Here is a tiny trained network, its code and every weight. The questions are about switching its units off for an input and a class, where a switched-off unit gives its printed mean instead of its output.

import numpy as np


def w(rows, s, z=0):
    codes = np.array(rows[::2]) - 128.0
    scale = np.full(codes.shape[1], s)
    scale[-1] = z or s
    return codes * scale


def norm(h):
    return h / np.sqrt((h * h).mean(-1, keepdims=True) + 1e-5)


def f(y):
    return y / 2 * (1 + np.tanh(0.7978845608 * (y + 0.044715 * y**3)))


def log_softmax(a):
    a = a - a.max(-1, keepdims=True)
    return a - np.log(np.exp(a).sum(-1, keepdims=True))


def net(x, mask):
    res = np.array(x, float).reshape(1, 4) / 4 @ E
    u = 0
    for l in range(4):
        y = f(norm(res) @ A[l][:, :-1].T + A[l][:, -1])
        res = res + np.where(mask[u : u + 5], y, B[l][:, -1]) @ B[l][:, :-1]
        u += 5
    return log_softmax(norm(res)[-1] @ U[:, :-1].T + U[:, -1])


A, B = {}, {}
E = w([
[122,142,80,254,99,120],'x0',
[141,111,53,123,63,130],'x1',
[57,101,159,150,115,162],'x2',
[131,179,137,154,42,178],'x3',
],0.0092)
A[0] = w([
[122,150,173,172,254,208,125],'L0N1',
[87,75,124,200,179,129,12],'L0N2',
[201,239,124,84,90,99,125],'L0N3',
[135,91,53,90,150,213,36],'L0N4',
[129,135,94,25,93,132,93],'L0N5',
],0.0088,0.0011)
B[0] = w([
[107,140,79,132,148,113,248],'L0N1',
[96,181,176,83,130,5,209],'L0N2',
[149,208,141,213,94,96,252],'L0N3',
[143,15,130,138,164,123,163],'L0N4',
[72,73,124,102,161,66,249],'L0N5',
],0.011,0.0034)
A[1] = w([
[2,148,183,194,143,170,158],'L1N1',
[136,140,178,70,151,122,50],'L1N2',
[117,128,147,163,142,197,58],'L1N3',
[167,127,83,76,132,152,6],'L1N4',
[70,99,191,109,124,107,188],'L1N5',
],0.01,0.0025)
B[1] = w([
[83,180,130,97,88,145,254],'L1N1',
[129,165,128,106,107,97,162],'L1N2',
[116,133,140,112,167,189,125],'L1N3',
[10,123,179,219,56,116,112],'L1N4',
[147,165,84,77,109,74,236],'L1N5',
],0.011,0.0048)
A[2] = w([
[218,188,128,147,133,149,53],'L2N1',
[124,79,136,127,155,143,255],'L2N2',
[158,165,176,86,113,135,154],'L2N3',
[212,155,96,144,146,114,142],'L2N4',
[95,164,129,134,97,249,56],'L2N5',
],0.012,0.00099)
B[2] = w([
[178,81,61,169,120,119,233],'L2N1',
[135,78,90,126,71,167,126],'L2N2',
[64,151,20,191,67,160,199],'L2N3',
[78,38,219,255,10,120,252],'L2N4',
[100,116,225,62,158,231,252],'L2N5',
],0.0091,0.0033)
A[3] = w([
[124,167,136,129,1,54,254],'L3N1',
[144,71,185,168,170,34,202],'L3N2',
[90,162,75,135,100,179,59],'L3N3',
[170,69,110,53,199,169,90],'L3N4',
[182,94,83,206,52,120,84],'L3N5',
],0.0086,0.0023)
B[3] = w([
[142,164,28,110,255,115,255],'L3N1',
[109,184,186,155,104,173,200],'L3N2',
[115,115,212,87,132,144,142],'L3N3',
[129,54,100,153,49,113,144],'L3N4',
[237,151,119,162,78,216,195],'L3N5',
],0.0094,0.0087)
U = w([
[136,29,86,82,103,86,95],'0',
[211,145,62,214,89,158,219],'1',
[98,210,64,89,175,59,195],'2',
[89,164,167,114,84,250,106],'3',
[118,139,178,190,155,103,3],'4',
[116,88,202,151,95,132,47],'5',
],0.013,0.0046)

Each question gives the input, the list of numbers given to net, and the class t.
The units are the neurons (one row each of A and B). Each row of codes is followed by its name. A weight is (code - 128) times the scale printed after its matrix; where a second scale follows, it is the last column's (A, B and U).
mask holds one flag per neuron, layer by layer. A switched-off neuron (its flag False) gives its mean, the last column of its row in B, instead of its output. The means were averaged over made-up inputs and are rounded, as every weight is.
A unit's drop is (log p(t) with every unit on - log p(t) with that unit switched off) / (log p(t) with every unit on - log p(t) with every unit switched off).
The circuit of an input: a set's keep is (log p(t) with only the set's units on - log p(t) with every unit switched off) / (log p(t) with every unit on - log p(t) with every unit switched off). Starting from the 12 units with the biggest drops (on a tie, the unit counted first), units are removed one at a time, each time the one whose removal leaves the highest keep (on an exact tie, the one counted first), for as long as the keep stays at least 0.8.
circuit, biggest first: the units of the circuit, biggest drop first
unit that matters most: the unit with the biggest drop
top k neurons: the k neurons with the biggest drops, biggest first
k most important neurons of layer l: the k neurons of layer l with the biggest drops, biggest first
drop of u: that unit's drop, to one decimal
input [-6,8,5,5], class 0: circuit, biggest first	L0N4, L0N5
input [8,5,4,-7], class 2: circuit, biggest first	L0N2
input [0,6,1,7], class 3: top 3 neurons	L2N5, L0N2, L1N5
input [-8,-6,-5,-7], class 0: top 3 neurons	L3N4, L3N1, L0N2
input [8,1,-1,8], class 3: circuit, biggest first	L2N5, L1N5, L0N2, L3N3
input [8,-6,-5,-3], class 4: circuit, biggest first	L2N3, L2N4
input [-8,4,-8,6], class 1: circuit, biggest first	L0N3, L2N1
input [7,-6,-8,-8], class 4: 2 most important neurons of layer 3	L3N2, L3N1
input [7,8,4,3], class 3: top 2 neurons	L2N5, L1N5
input [-6,7,-7,4], class 1: top 2 neurons	L0N3, L3N5
input [8,-2,-1,6], class 3: top 2 neurons	L2N5, L1N5
input [-7,2,7,-2], class 0: top 2 neurons	L0N3, L0N2
input [-7,2,-5,-6], class 0: top 4 neurons	L0N2, L3N4, L3N1, L1N1
input [-8,-2,7,3], class 2: 2 most important neurons of layer 1	L1N5, L1N2
input [-5,-3,8,0], class 2: circuit, biggest first	L1N5
input [-3,-1,0,-3], class 0: 2 most important neurons of layer 0	L0N3, L0N2
input [7,0,3,3], class 3: 2 most important neurons of layer 0	L0N5, L0N3
input [3,-8,-8,-6], class 4: 2 most important neurons of layer 0	L0N1, L0N3
input [-5,-3,-4,8], class 1: top 2 neurons	L0N3, L2N1
input [-7,4,3,6], class 2: top neuron	L0N5
input [-4,-1,3,-4], class 0: 3 most important neurons of layer 0	L0N3, L0N2, L0N1
input [0,-6,-6,-7], class 4: 2 most important neurons of layer 3	L3N1, L3N2
input [-6,6,-3,-4], class 0: 2 most important neurons of layer 0	L0N4, L0N2
input [8,-5,-1,8], class 3: top 2 neurons	L2N5, L1N1
input [-1,-3,7,-1], class 2: drop of L0N2	0.2
input [6,2,5,-1], class 2: drop of L0N2	1.9
input [-7,-1,-1,7], class 2: unit that matters most	L0N5
input [-2,4,4,-4], class 0: drop of L0N4	0.4
input [3,3,2,8], class 3: drop of L2N5	0.6
